In the rows, zero is written as 128.
Both labels of each row
[134 113 114 135 163 133 127 139 102 143 140 131 121 123 137 134 117 130
  95 131]
X + S
[121 128 131 135 170 125 115 143  71 147  42 134  99 116 132 133 134 120
 131 138]
X + P
[100 142 100 132 157 106 137 141 114 148 138 139  64  91 124 118 154 134
 142 111]
X + S
[134 134 142 152 105 126 121 151 126 144  82 135 148 104 142 161 114 128
 141 110]
X + S
[133 143 121 154 212 130 110 136 123 137 107 137 124 118 149 148 143 134
 119 112]
N + S
[130 146 123 164 132 126 109 142 113  90 114 120 146 140 134 142 144 128
 126 130]
N + S
[122 171 156 101 130 141 130 155  79 168  90 128  92 113 128 156 125 119
 151 119]
X + S
[126 131 140 111 153 129 138 150  97 161  38 141 115 114 143 147 129 121
 130 116]
X + S
[119 111 104 156 171 103  90 132  93 129  70 125 124 133 138  81 193 127
 120 116]
N + P
[123 111 130 116 191 131 118 128  66 139 117 144  69 111 129 135 147 127
 126 132]
X + P
[158  96 117 149 169 146 104 142  97 121 168 124 140 135 140 146 109 120
 112 122]
N + S
[123 114 145 132 179 131 122 125  69 149  83 112  74 100 128 130 141 126
 130 163]
N + P
[141 112 138 142 171 133 115 138  97 149 103 132 150 118 144 155 122 129
 127 120]
N + S
[134 132 161 157 179 102 116 141 104 127 116 126 134  89 156 148 105 134
 133 116]
N + S
[121 139 118 117 141 108 117 146  88 147  77 129  93 108 145 132 154 128
 133 116]
X + S
[141 154 169 154 157 150 130 139 121 129  56 135 119  56 141 152  98 140
 147 113]
N + S
[115 109 130  84 203 138 122 156  97 145  54 134  57 104 140 129 151 133
 122 139]
X + P
[134 130 151 132 181 138 132 146  84 139 103 134  85  71 135 152 123 157
 132 106]
X + S
[ 93 123 128 119 126 106 130 139  82 154  52 131  86 103 133 121 161 131
 142 115]
X + P
[110 117 118 124 252 119 122 134  96 132  48 146  66 114 139 123 172 124
 120 124]
X + P
[116 132 124 123  55 132 119 142 114 153  94 127 124 117 127 139 145 128
 143 120]
X + S
[118 159 142 116 190 130 120 156  68 148  76 129  47  80 143 123 138 126
 141 125]
X + P
[117 123 138 129 113 125 114 134  83 144  73 123  54 104 126 141 152 124
 142 115]
X + P
[124 157 160 148 188 146 118 128 115 124 113 133 152 110 142 157 119 131
 132 131]
N + S
[135 133 121 151 172 147 113 146 109 149 111 128 124 126 148 128 118 136
 131 131]
N + S
[100 142 123 124 107 129 104 144  63 136  56 123  68 110 127 130 165 130
 142 110]
X + P
[142 121 162 149 209 115 113 143 101 118  98 134 144 115 148 139 129 115
 121 117]
N + S
[125 154 149 134 164 132 124 143  99 151 107 139 117 103 142 133 127 127
 142 117]
X + S
[117 154 132 133 198 105 130 140 106 148  45 134  89 115 124 114 154 121
 125 115]
X + P
[106 117 159 128 178 123 120 133  69 146  90 140  63  80 125 124 160 122
 142 115]
X + P
[114 136 149 130 133 126 127 123  77 139 101 126  92 125 116 126 156 112
 133 121]
X + P

Both labels of each row
[145 123 219 129 121 181 123 127 146 139 131 114 113 120 115 106  89 178
 135 143]
Y + sig
[120 125 159 111 118 126 128  53 140 148 145 123 169 115 121 153 128 164
 132 141]
L + balu
[121 107 148 135 131 138 119  97 125 126 156 137 178 120 103 146 112 157
 137 147]
L + balu
[120 125 201 118 130 157 170  81 143 149 124 124 151 112 106 125 114 153
 152 139]
Y + balu
[120 140 149 116 105 120 141  57 139 131 150 116 157 131 127 148 147 156
 139 124]
L + balu
[132 130 193 135 118 132 142 164 117 160 186 144 117 127 128 125 129 114
 105 149]
L + sig
[126 122 175 119 107 125 116  75 134 135 157 126 118 125 127 147 125 149
 131 158]
L + balu
[136 131 211 127 107 162 130 150 152 155 149 136  84 132 164 108 112 133
 112 153]
L + sig
[127 111 147 125 139 133 117  93 119 115 170 147 177 116 118 161 125 153
 120 149]
L + balu
[128 119 183 112 123 123 134  84 151 140 159 125 166 115 148 127 131 151
 126 137]
L + balu
[130 140 196 126 120 117 144 141 138 153 143 137 102 131 135 137 115 126
 103 152]
L + sig
[122 116 169 118 126 107 129  83 131 147 151 131 155 111 111 166 121 148
 125 120]
L + balu
[134 119 168 118 126 135 137  83 127 152 148 127 145 116 115 149 135 150
 136 130]
L + balu
[121 121 196 131 122 139 148 135 106 160 131 157 131 140 124 112 108 119
 114 154]
W + sig
[124 137 238 120  99 122 136 162 147 139 149 141 131 141 139 114 104 130
 123 130]
L + sig
[117 115 167 113 119 148 136  55 126 161 140 118 146 115 109 144 133 156
 108 145]
L + balu
[122 127  97 124 121 140 125  84 115 155 140 125 180 118  95 151 114 142
 133 148]
W + balu
[121 110 140 132 131 131 134  67 110 152 138 133 158 113 132 153 132 124
 134 139]
W + balu
[140 119 219 136 121 161 148 126 140 150 138 148 120 132 137 120  96 116
 154 134]
Y + sig
[122 123 144 118 125 114 128  81 134 135 153 132 174 124 125 142 140 144
 130 119]
L + balu
[138 124 238 124 107 159 135 119 154 145 140 116  99 133 126 115 101 101
 129 130]
Y + sig
[125 106 209 143 120 143 146 127 139 137 132 137  90 107 141 119 106 116
 140 142]
Y + sig
[122 125 150 130 126 134 109  97 124 156 152 134 210 116 113 149 125 161
 122 155]
W + balu
[134 125 215 127 113 130 132 134 156 152 141 145  96 111 146 130 112 156
 113 147]
L + sig
[120 130 165 112 129 139 151  81 129 143 144 116 186 133  97 153 135 156
 132 142]
L + balu
[125 125 152 127 130 146 128  96 113 121 136 128 181 114  95 142 110 157
 137 134]
L + balu
[136 135 192 134 133 132 143 142 120 147 156 147 124 131 151 137 114 113
 104 141]
W + sig
[126 104 172 135 136 158 125  80 126 126 148 131 163 113  92 148  88 140
 147 135]
Y + balu
[137 115 166 132 128 138 126 103 126 136 139 122 187 122  99 129 116 162
 126 137]
L + balu
[142 101 209 129 145 163 126  79 126 141 131 123 144 105  89 129 104 142
 165 136]
Y + balu
[106 117 167 114 125 117 123  57 134 137 161 102 187 121  96 148  90 147
 157 140]
L + balu

Two labels a row
[106 139 130 131 127 112 125 142 125 124 150 162  93 117 161 114 115 126
  77 118]
D + B
[111 142 134 137 127 100 135 126 115 129 135 167  99 135 163 116 101 120
  36 115]
D + B
[118 146 133 123 144 141 130 116 122 126 146 157 118 132 154  90  87 102
  68  95]
D + F
[111 165 139 134 138 117 119 133 119 122 141 153 103 121 154 100 107 124
  68  96]
D + F
[ 91 126 121 105 125  53 133 106 118 123 135 118 105 182 159 136 178 111
  58 152]
A + B
[ 67 168 120  89 137  23 123 106 102 124 141 131  90 215 169 116 166 101
  74 141]
A + F
[ 86 132 122 105 143  67 117 115 133 111 127 124  99 190 151 134 130 112
 106 130]
A + F
[121 145 134 124 135 125 122 125 122 116 155 161 107 135 153 116  93 113
  95 113]
D + F
[ 98 164 125 129 139  86 120 130 121 104 143 156  88 125 146 109 122 125
  90 105]
D + F
[ 99 155 117  98 146  53 117 116 130 119 128 129 119 190 137 125 138 101
 129 129]
A + F
[ 61 122 124  94 134  53 124  99 109 129 139 113 106 213 145 154 144  85
  62 145]
A + F
